Below are the code and all the weights of a small trained network. Each question names an input and a class and asks about switching units off, where a switched-off unit gives its printed mean instead of its output.

import numpy as np


def w(rows, s, z=0):
    codes = np.array(rows[::2]) - 128.0
    scale = np.full(codes.shape[1], s)
    scale[-1] = z or s
    return codes * scale


def f(y):
    return y / 2 * (1 + np.tanh(0.7978845608 * (y + 0.044715 * y**3)))


def log_softmax(a):
    a = a - a.max(-1, keepdims=True)
    return a - np.log(np.exp(a).sum(-1, keepdims=True))


def net(x, mask):
    res = np.array(x, float).reshape(1, 5) / 4 @ E
    y = f(res @ A[0][:, :-1].T + A[0][:, -1])
    res = res + np.where(mask, y, B[0][:, -1]) @ B[0][:, :-1]
    return log_softmax(res[-1] @ U[:, :-1].T + U[:, -1])


A, B = {}, {}
E = w([
[117,153,3,144,148],'x0',
[127,128,129,128,128],'x1',
[105,53,118,30,138],'x2',
[127,128,128,128,128],'x3',
[127,132,114,110,9],'x4',
],0.019)
A[0] = w([
[144,149,214,159,126,174],'n0',
[91,168,114,165,211,161],'n1',
[130,202,218,200,111,208],'n2',
[161,213,74,203,181,176],'n3',
[106,111,92,76,142,142],'n4',
[136,51,68,84,128,77],'n5',
[103,58,221,63,114,114],'n6',
[35,84,10,135,136,87],'n7',
[110,244,57,179,108,81],'n8',
[168,154,137,209,84,139],'n9',
[129,126,144,142,238,254],'n10',
[172,153,207,175,96,201],'n11',
[92,87,159,131,225,186],'n12',
],0.013,0.0082)
B[0] = w([
[38,101,152,146,167,212],'n0',
[192,8,161,177,104,208],'n1',
[68,95,84,176,192,251],'n2',
[195,37,105,167,60,245],'n3',
[103,98,151,170,183,176],'n4',
[79,117,112,129,121,185],'n5',
[221,121,167,34,78,231],'n6',
[45,130,47,198,143,210],'n7',
[163,180,56,129,49,219],'n8',
[94,189,69,136,73,207],'n9',
[210,61,218,162,254,241],'n10',
[52,83,74,135,133,226],'n11',
[115,162,216,147,225,220],'n12',
],0.0097,0.021)
U = w([
[64,99,123,175,178,120],'0',
[199,50,131,115,78,200],'1',
[8,139,105,120,104,248],'2',
[137,183,86,135,77,4],'3',
[153,152,180,87,158,61],'4',
],0.018,0.0048)

Each question gives the input, the list of numbers given to net, and the class t.
The units are the neurons (one row each of A and B). Each row of codes is followed by its name. A weight is (code - 128) times the scale printed after its matrix; where a second scale follows, it is the last column's (A, B and U).
mask holds one flag per neuron, in row order. A switched-off neuron (its flag False) gives its mean, the last column of its row in B, instead of its output. The means were averaged over made-up inputs and are rounded, as every weight is.
A unit's drop is (log p(t) with every unit on - log p(t) with that unit switched off) / (log p(t) with every unit on - log p(t) with every unit switched off).
The circuit of an input: a set's keep is (log p(t) with only the set's units on - log p(t) with every unit switched off) / (log p(t) with every unit on - log p(t) with every unit switched off). Starting from the 12 units with the biggest drops (on a tie, the unit counted first), units are removed one at a time, each time the one whose removal leaves the highest keep (on an exact tie, the one counted first), for as long as the keep stays at least 0.8.
circuit, biggest first: the units of the circuit, biggest drop first
k most important neurons: the k neurons with the biggest drops, biggest first
drop of u: that unit's drop, to one decimal
input [6,8,-1,-4,1], class 3: 4 most important neurons : n10; n7; n8; n6
input [8,-4,-7,0,1], class 3: circuit, biggest first : n8
input [1,-3,-5,6,-6], class 1: 2 most important neurons : n3; n1
input [6,-4,0,-1,-7], class 1: 3 most important neurons : n3; n1; n2
input [1,8,6,-1,4], class 2: 2 most important neurons : n3; n10
input [-7,8,3,-5,0], class 4: circuit, biggest first : n3; n6; n1
input [6,6,-7,5,0], class 1: 2 most important neurons : n3; n1
input [8,1,1,-7,1], class 2: 2 most important neurons : n7; n10
input [-8,4,1,3,-3], class 4: 2 most important neurons : n6; n7
input [7,5,-8,-5,1], class 3: 2 most important neurons : n8; n9
input [-3,2,3,-8,-1], class 4: 2 most important neurons : n3; n1
input [4,-8,2,-7,1], class 2: drop of n12 : 0.1
input [0,-3,2,-1,-6], class 4: drop of n2 : 0.3
input [6,2,-6,1,-1], class 1: circuit, biggest first : n3
input [6,0,-1,1,0], class 1: drop of n3 : 0.4
